Each row has a name. After each piece below comes the name of the row it's from, unless a question asks for something else. Each question is about the rows just above it. Places in a row count from 0.

Columns, left to right: W N Y L
[ 83  99  98 165]  zitor
[128  87 120 153]  tobem
[ 82 116  95 160]  vido
[114 118 117 154]  puval
[ 99  72 103 164]  Veka
[103  91 104 157]  siduk
[109  70 101 155]  bodob
[ 89 105  96 158]  tol
[119 123 116 152]  tidup
[109 104 109 154]  Debi
[119 123 116 148]  mer
[89 63 94 97]  guvi
Row and place of [96] in the named rows: -> tol, 2
[99 87] is in which column, read top down? -> N

Columns, left to right: M J B E P Q T
[142  57  71 139 136 152 168]  bodob
[151 149 134 189 145 135 179]  siduk
[145 149 179 152 134 189 135]  guvi
[136 114 150  80 113 107 117]  zitor
[108 121 139 165 175  64 148]  Debi
Which column holds [168 179] top down? -> T
[108] is at row and place -> Debi, 0
Put [145 152 149 134 179 189 135] back in order: which row is it? -> guvi
Which column holds [ 57 149 149] top down? -> J
Which row holds these entries in another order? [134 135 145 149 152 179 189] -> guvi

Columns, left to right: R D C H
[ 78 200 158 157] -> Debi
[109 134 174 171] -> vido
[ 91 179 166 158] -> siduk
[ 87 165 161 167] -> tol
[101 158 171 162] -> zitor
[164 165 164 164] -> bodob
[ 78 200 158 158] -> puval
[105 149 173 166] -> mer
[163 158 176 168] -> Veka
[ 91 179 166 165] -> tidup
[ 98 132 167 164] -> tobem
[104 120 171 165] -> guvi
Put [ 78 157 158 200] back in order: which row is it? -> Debi
[109  91  87] is in which column, read top down? -> R
Times [164] occurs in bodob: -> 3

Columns, left to right: X F K A S U Z V G
[133 111 148 107  94  87  53 127 120] -> siduk
[133 125 140 124 129 101  93 129 129] -> vido
[123 148 125 139 104 103  92 131 125] -> mer
[127 134 123 134 135 136 146 128 131] -> bodob
[141 112 149 115 118 105 106 127 133] -> Debi
Where in the named rows is [124]? -> vido, 3
Times [129] occurs in vido: -> 3
Which column holds [127 129] top down? -> V

Columns, left to right: kiv betu fomi zer lub ril zaf Bam tum
[123 135 153 130 134 124 118 120 141] -> guvi
[128 127 163 124 139 115 152 159 133] -> mer
[132 141 105 130 127 113 149 142 106] -> tobem
[116 125 158 123 129 126 124 129 109] -> Debi
[128 111 171 122 131  91 103  92 140] -> vido
[129 129  80 135 129 137  98 155 126] -> Veka
[124 129 106 132 129 112 109 118 102] -> puval
[120 129 178 133 132 139 125 137 143] -> tol
[113 119 186 120 134 121 133 120 142] -> siduk
Which column holds this, read top down? [139 127] -> lub
Which column holds this, read top down? [126  91 137 112 139 121] -> ril

Columns, left to right: Pirak sovu tufip fufip zisoz sotu bobu
[ 65 195 125 180 183 121 114] -> mer
[130 182 165  68 186 184  54] -> guvi
[ 92 120 146  57  61 184  95] -> tidup
[114 195 121 125 183 179  65] -> puval
[168 100 125 154 122  83 177] -> zitor
[134  62 172  65 187 132  74] -> siduk
[ 68 186 130 184  54 166 182] -> bodob
[174  90 111 154 151  71 201] -> Veka
[165 111 144 145 150  59 118] -> tol
[ 78 161 163 135 129  82 113] -> tobem
[129 121 155 114  81 137 140] -> vido
[168 100 125 154 122  83 186] -> Debi
[125  65 114 195 183 179 121] is which row reordered? -> puval
Where in the named rows is [145]? -> tol, 3
Which row holds these entries in another order? [ 68 186 184  54 130 182 165] -> guvi
Put [ 62  65  74 132 134 172 187] back in order: which row is it? -> siduk
Which column holds [195 182 120 195] top down? -> sovu

Columns, left to right: fene bope Nokin Ninos Vuzi zale
[152 163 140 127 119 120]  siduk
[147 203 127 145 128 131]  mer
[108 101 128 108 138 120]  puval
[115 152 104 144 133 140]  bodob
[139 104 118  88 118 139]  tol
[142 105 113 166 152 132]  guvi
[155  86 118 130 127 139]  zitor
[131 128 108 168 127 112]  tobem
[128  76 123 100 135 138]  tidup
[ 97  84 130 163 129 130]  Veka
Count of [139] in tol: -> 2
How many times does puval hold [128]? -> 1

Columns, left to right: veno kig sula totok rimeb sab ger
[183 183  48 183 152 152 152]  siduk
[117 120 162 133 119 127 150]  Debi
[150 120 174 120 151 150 150]  bodob
Which row holds these entries in another order? [152 152 152 183 183  48 183] -> siduk
[152 152 152 183  48 183 183] is which row reordered? -> siduk
Count of [152] in siduk: -> 3
Which column holds [127 150] top down? -> sab
Where in the named rows is [174]? -> bodob, 2
Times [150] occurs in bodob: -> 3
How many times does siduk hold [183]? -> 3

Columns, left to right: pubi luped kobem bor fidab Rukal fiku
[120 137 120 137 137 120 169] = bodob
[136 137 147 147 113 120 112] = puval
[119 111 111 125 158 111 170] = mer
[147 120 113 111 136 137 147] = Debi
[149 120 113 113 126 138 145] = siduk
[110  63 136 132 157 148 169] = guvi
Which row holds these entries in another order? [113 111 136 137 147 147 120] -> Debi
How many times does bodob hold [137]? -> 3
How many times does mer hold [125]? -> 1

Columns, left to right: meva gukel tadu digiv
[128 129  92 112] : tol
[128 172 128  78] : guvi
[128 189 128  78] : tidup
[128  78 128 171] : puval
[110 124 162 128] : Debi
[128 129 159 159] : tobem
[ 82 111 128 128] : zitor
[128 129 128 128] : mer
[128 111 127  82] : bodob
[108 129 128 135] : Veka
Which column holds [189  78] top down? -> gukel
Times [128] occurs in puval: -> 2
[172 189] is in which column, read top down? -> gukel
Put [ 78 128 172 128] back in order: which row is it? -> guvi
Put [111 128 128  82] back in order: which row is it? -> zitor

Columns, left to right: Tegom Big luru faku duk pife
[130 166 136 105  67 129]  bodob
[150  92 118 149 190 136]  siduk
[130 129 128 105  67 166]  guvi
Which row holds these entries in another order? [ 67 105 129 130 136 166] -> bodob
[150] is at row and place -> siduk, 0
Row and place of [149] in the named rows: -> siduk, 3
Which column holds this, read top down? [136 118] -> luru

Columns, left to right: Gol Bov Veke kuv Gipom puzim
[186  72 105 161 124 141] : tidup
[108 200  99  76  87  65] : siduk
[ 82 168 174 136 167 157] : bodob
[136  81 134 127 126 184] : Debi
[162 155 195 131 105 186] : zitor
[198 182 187 180  67  58] : vido
[ 86  80  77  94 119 157] : tobem
[119  94  76  86 157 115] : mer
[193  67 183 183 183  67] : tol
[119  94  76  86 157  80] : guvi
[ 82 168 174 136 124 157] : Veka
[ 98  73 169  84 183 195] : puval
[141] is at row and place -> tidup, 5
Which column holds this, read top down? [136 127 131 180] -> kuv
Count of [183] in tol: -> 3
Which row holds these entries in another order? [ 80 157  86  76  94 119] -> guvi

Columns, left to right: Pevoz femep sevoz tefar ruf
[ 82 129 129  95 191]  tol
[128 117 152 125 191]  zitor
[95 77 95 95 76]  Veka
How many times does tol hold [129]? -> 2
Times [77] occurs in Veka: -> 1

Columns, left to right: sizi bidu ledul lekiv Robur fafo Vunip
[152 108 172 139 165 144 144] : guvi
[135  80 143 159 163 131 120] : siduk
[157 129 127 102  97 152 166] : tol
[161 126 120 111 102 112 138] : bodob
[150  84 150 153 181 140 136] : puval
[142  84 154 142 142 141 152] : tobem
[112 161 111 138 126 120 101] : vido
Row and place of [101] in the named rows: -> vido, 6
Put [120 101 112 161 111 138 126] back in order: which row is it? -> vido
Times [142] occurs in tobem: -> 3

Columns, left to right: vebi tudim sura Pimi kofol miro kefab
[187 148 135 138 131 131 134] -> tidup
[131 131 137 134 133 140 131] -> vido
[128 140 136 158 127 130 130] -> Veka
[133 137 131 140 130 131 133] -> siduk
[133 142 131 144 130 135 128] -> mer
[132 131 145 135 128 149 132] -> puval
[130 134 134 141 148 135 136] -> tol
[130 134 131 133 140 131 137] -> tobem
Which row holds these entries in another order? [131 140 137 133 131 134 130] -> tobem
Which column holds this, read top down? [128 132 136] -> kefab
q: [187 148 135 138 131 131 134] -> tidup

Columns, left to right: Fafe gitov Bifis mobin pigon detid Kigob lazi
[165 165 144 165 169  98 165 144] : siduk
[112 104 144 157 169 143 165 145] : Veka
[139 104 124 152 137 141  91 168] : guvi
[164 104 144 157 163 141 128 174] : vido
Which column holds [144 144 124] top down? -> Bifis
Times [165] occurs in siduk: -> 4
Put [104 128 141 144 157 163 164 174] back in order: which row is it? -> vido
Row and place of [152] in the named rows: -> guvi, 3
[169 169 137] is in which column, read top down? -> pigon

Columns, left to right: Suv Kob gedo sapan feni kebe vafog
[ 91 167  83 116 158 116 174] : vido
[144 185 113 154 144 123 187] : puval
[ 92 137  84 126 175 105 177] : tidup
[185 166 153 144 185 113 144] : tol
[131  97 162 170 128  84 119] : guvi
[157  87 139 125 151 165 129] : tobem
[144 185 113 154 144 166 185] : zitor
Times [185] occurs in tol: -> 2
Which column holds [157 144] top down? -> Suv
Row and place of [125] in the named rows: -> tobem, 3
[185 137 166] is in which column, read top down? -> Kob
Put [185 166 144 154 113 185 144] back in order: which row is it? -> zitor

Columns, left to right: zure Vodi fepot vules Luse nuf Biti
[133 157 143 109 173 129 134]  siduk
[127 127 138 136 138 164 138]  tidup
[128 124 170 117 134 145  63]  guvi
[167  94 138  94 168 168  94]  zitor
[ 88 125 109 125  76 167 125]  tobem
[170  82 118 131 139 113 138]  bodob
[125 146 159 117 116 100 127]  Veka
[102 178 117 126 158 123 188]  Debi
[137 183 146 139 114 136 154]  puval
[ 82 139 138 131 118 113 169]  vido
Times [138] occurs in tidup: -> 3
Which row holds these entries in another order? [138 168 167  94  94  94 168] -> zitor
[ 82 113 118 131 138 139 169] is which row reordered? -> vido
[169] is at row and place -> vido, 6
Put [138 113 139 131 118  82 170] back in order: which row is it? -> bodob
Times [169] occurs in zitor: -> 0
How many times does tobem hold [125]? -> 3

Columns, left to right: nazen teg vapo vos Boto Tulov Kogug
[168  95 112  98 189  97 115] : puval
[ 84 118 167 136 150 138  85] : zitor
[168 131 145 126 139  91 134] : tobem
[168  95 112 137  97 129 115] : tidup
[ 91 134 126 131 169 139 145] : tol
[119 118 167 136 150 138  85] : Debi
Which column holds [ 84 168 168  91] top down? -> nazen
Which column holds this, read top down? [139  97 169] -> Boto
Where in the named rows is [137]? -> tidup, 3
Which row holds these entries in another order? [ 91 126 131 134 139 145 169] -> tol
Where in the named rows is [189]? -> puval, 4
Which column holds [150 139  97] top down? -> Boto
Which column holds this, read top down? [ 84 168 168  91 119] -> nazen

Columns, left to right: laf kure mepot tob rezuk
[184 101 100 184 122] : Debi
[123 101  99 101 119] : tidup
[183 102 100 100 148] : siduk
Where in the named rows is [123]? -> tidup, 0
Where in the named rows is [183]? -> siduk, 0
Where in the named rows is [122]? -> Debi, 4
How many times does Debi hold [100]? -> 1
The row with [183 102 100 100 148] is -> siduk
Count of [101] in tidup: -> 2
[148] is at row and place -> siduk, 4

Columns, left to right: tuvi Kepun tuno zogi kuli kot fud Kila
[171 114 146 127 112 116  53 205] : guvi
[205 127 114 113 171 116  53 146] : Veka
[143 130 165  96  71 121 175 164] : tidup
[205 127 114 113  76 116  53 146] : tobem
[116  52 146 171 205 113 114 127] : puval
[143 130  71 163 165 121 175  96] : tol
Put [146 127 205 116  53 113 171 114] back in order: which row is it? -> Veka
[ 71  96 121 130 143 163 165 175] is which row reordered? -> tol
Which column holds [205 143 205 116] top down? -> tuvi
[ 53 113 114 116 127 146 171 205] is which row reordered? -> Veka
The row with [116  52 146 171 205 113 114 127] is -> puval

Columns, left to right: riba birik nom nesug Guvo kat mok
[ 96  80 186  99 137  96 170] : tol
[116  80 116  98 137  96 170] : vido
[118  74 179  85 136  97 172] : guvi
[137 170  80 186 116  98  95] : Debi
[120  76 182  89 133 124 153] : puval
[115 125  97  93 131  99 125] : tidup
[116  80 186  91 133 124 155] : zitor
Which column holds [ 96  96  97  98 124  99] top down? -> kat
Where in the named rows is [115]? -> tidup, 0
Put [170 116  80 116  98 137  96] back in order: which row is it? -> vido
Where in the named rows is [131]? -> tidup, 4
Row and place of [95] in the named rows: -> Debi, 6

Columns, left to right: zuluf duf Fuzak zim tafal koru zimev Meruz nemal
[121 148 131 118  72 156 162 103 164] -> mer
[ 92 162  92  92 120 162  82 149 120] -> vido
[119 144 135  72 118 138 129 196 113] -> Veka
[156] is at row and place -> mer, 5
Count of [93] in vido: -> 0
[148] is at row and place -> mer, 1
Count of [164] in mer: -> 1
Row and place of [119] in the named rows: -> Veka, 0

Columns, left to right: bobo ginub sop pobo
[130 168 113 168] : tol
[100  76 152 151] : puval
[130 168 168 112] : Debi
[ 95 132 138  67] : tobem
[130 168 113  78] : vido
[102 189 131  72] : zitor
[130 168 104 119] : Veka
[120  89 144 168] : tidup
Times [112] occurs in Debi: -> 1
Which column holds this, read top down? [ 76 168 132 168] -> ginub
Where in the named rows is [189]? -> zitor, 1
[113 130 168 168] is which row reordered? -> tol
[113 131 104] is in which column, read top down? -> sop

Columns, left to right: punad Nisor vig nagi
[ 96  83  86 141] : bodob
[ 96 143 120  54] : tidup
[ 92 182  99 188] : Debi
[ 84 182 126  91] : zitor
[ 54 120  96  82] : puval
[ 67 144  65  94] : guvi
Which column holds this, read top down? [141  54 188  91  82] -> nagi
[182 182 120] is in which column, read top down? -> Nisor
[ 54  96 120 143] is which row reordered? -> tidup
Which column holds [ 83 143 182] top down? -> Nisor
Where in the named rows is [143]? -> tidup, 1
Where in the named rows is [92]? -> Debi, 0
Row and place of [144] in the named rows: -> guvi, 1

Columns, left to right: Rase Sesi rone sufug dalis Kagez
[174 153 113 108 122 157] : Veka
[130 180 125 110  98 138] : mer
[135 143 143 135 135 149] : tidup
[113 101 152 180 131 153] : tobem
[149 143 144 135 135 135] : puval
[151 152 146 157 107 144] : vido
Count of [143] in tidup: -> 2
Which row holds these entries in another order? [135 135 143 143 135 149] -> tidup

Columns, left to right: rotos garap Lan fomaf Nog kasoz
[145 130 138 128 125 153] = tobem
[157 132 160 127 123 167] = Debi
[145 130 138 128 125 151] = zitor
[159 132 145 127 122 169] = bodob
[174 134 153 127 120 189] = vido
[145 130 138 128 117 151] = guvi
[137 129 133 128 126 139] = Veka
Which column holds this, read top down? [145 153] -> Lan
Count of [127] in tobem: -> 0
Times [159] occurs in bodob: -> 1

Columns, left to right: pepum bifo poki gotu gono
[114  81 115  80  81] -> zitor
[ 80 115 115  80  80] -> tidup
[ 80  80 115 115  81] -> bodob
Put [ 81 115  80  80 115] back in order: which row is it? -> bodob
How many times does tidup hold [115]? -> 2
Put [ 80  80  80 115 115] back in order: which row is it? -> tidup
[ 80  80 115  80 115] is which row reordered? -> tidup
Count of [80] in tidup: -> 3
Where do [ 80  80 115 115  81] appear? -> bodob
[ 80 115  80 115  80] is which row reordered? -> tidup

Columns, left to right: gofa Sodo baf gema
[165 184 105  75] = bodob
[121  50  74  74] = puval
[165 184 145 106] = siduk
[153 188 145  92] = tidup
Which column holds [ 74 106  92] top down? -> gema
[ 74  74  50 121] is which row reordered? -> puval
Put [184 105  75 165] back in order: which row is it? -> bodob
Which column holds [121 165 153] top down? -> gofa
Where in the named rows is [106]? -> siduk, 3
Times [74] occurs in puval: -> 2

Columns, left to right: pebof mavu nupo zifub
[ 91 193 193  90] = tol
[131 181 111 198] = Veka
[179  89 156 104] = vido
[105 105 105 105] = zitor
[112 131 181 198] = guvi
[143  67 139 137] = Debi
Times [198] occurs in guvi: -> 1
Count of [105] in zitor: -> 4
Which column holds this, read top down? [198 104 105 198] -> zifub
Which column holds this, read top down? [ 91 131 179 105] -> pebof
Times [91] occurs in tol: -> 1
Which row holds these entries in another order? [111 198 131 181] -> Veka

Columns, left to right: katu Mani peto gaku tufe
[202 170 154 198  98] : bodob
[207 207 163 159 191] : siduk
[207 207 163 159 106] : mer
[107 102 184 115 171] : tol
[191] is at row and place -> siduk, 4
[106 159 163 207 207] is which row reordered? -> mer
Count of [198] in bodob: -> 1
[202 207 207] is in which column, read top down? -> katu

Columns, left to right: Rami ralep zife folab funom pasa mekon lud
[118 112 134 116 115 133 125 144]  tobem
[118 112 134 116 115 148 101 120]  mer
[130 120 164 115 128 105 118 124]  tol
[149  97 133  98 103 117 161 112]  puval
[150 151 150 146 152 157 122 117]  zitor
[110 146 117 155 133 126 106 139]  vido
[120 112 148 118 116 134 116 101]  tidup
[172 118 156 105 141 138 154  79]  siduk
[193 116 167 108 141 143 162  67]  guvi
[120 101 148 115 116 134 112 118] is which row reordered? -> mer
Which row holds these entries in another order? [124 130 120 164 115 128 105 118] -> tol

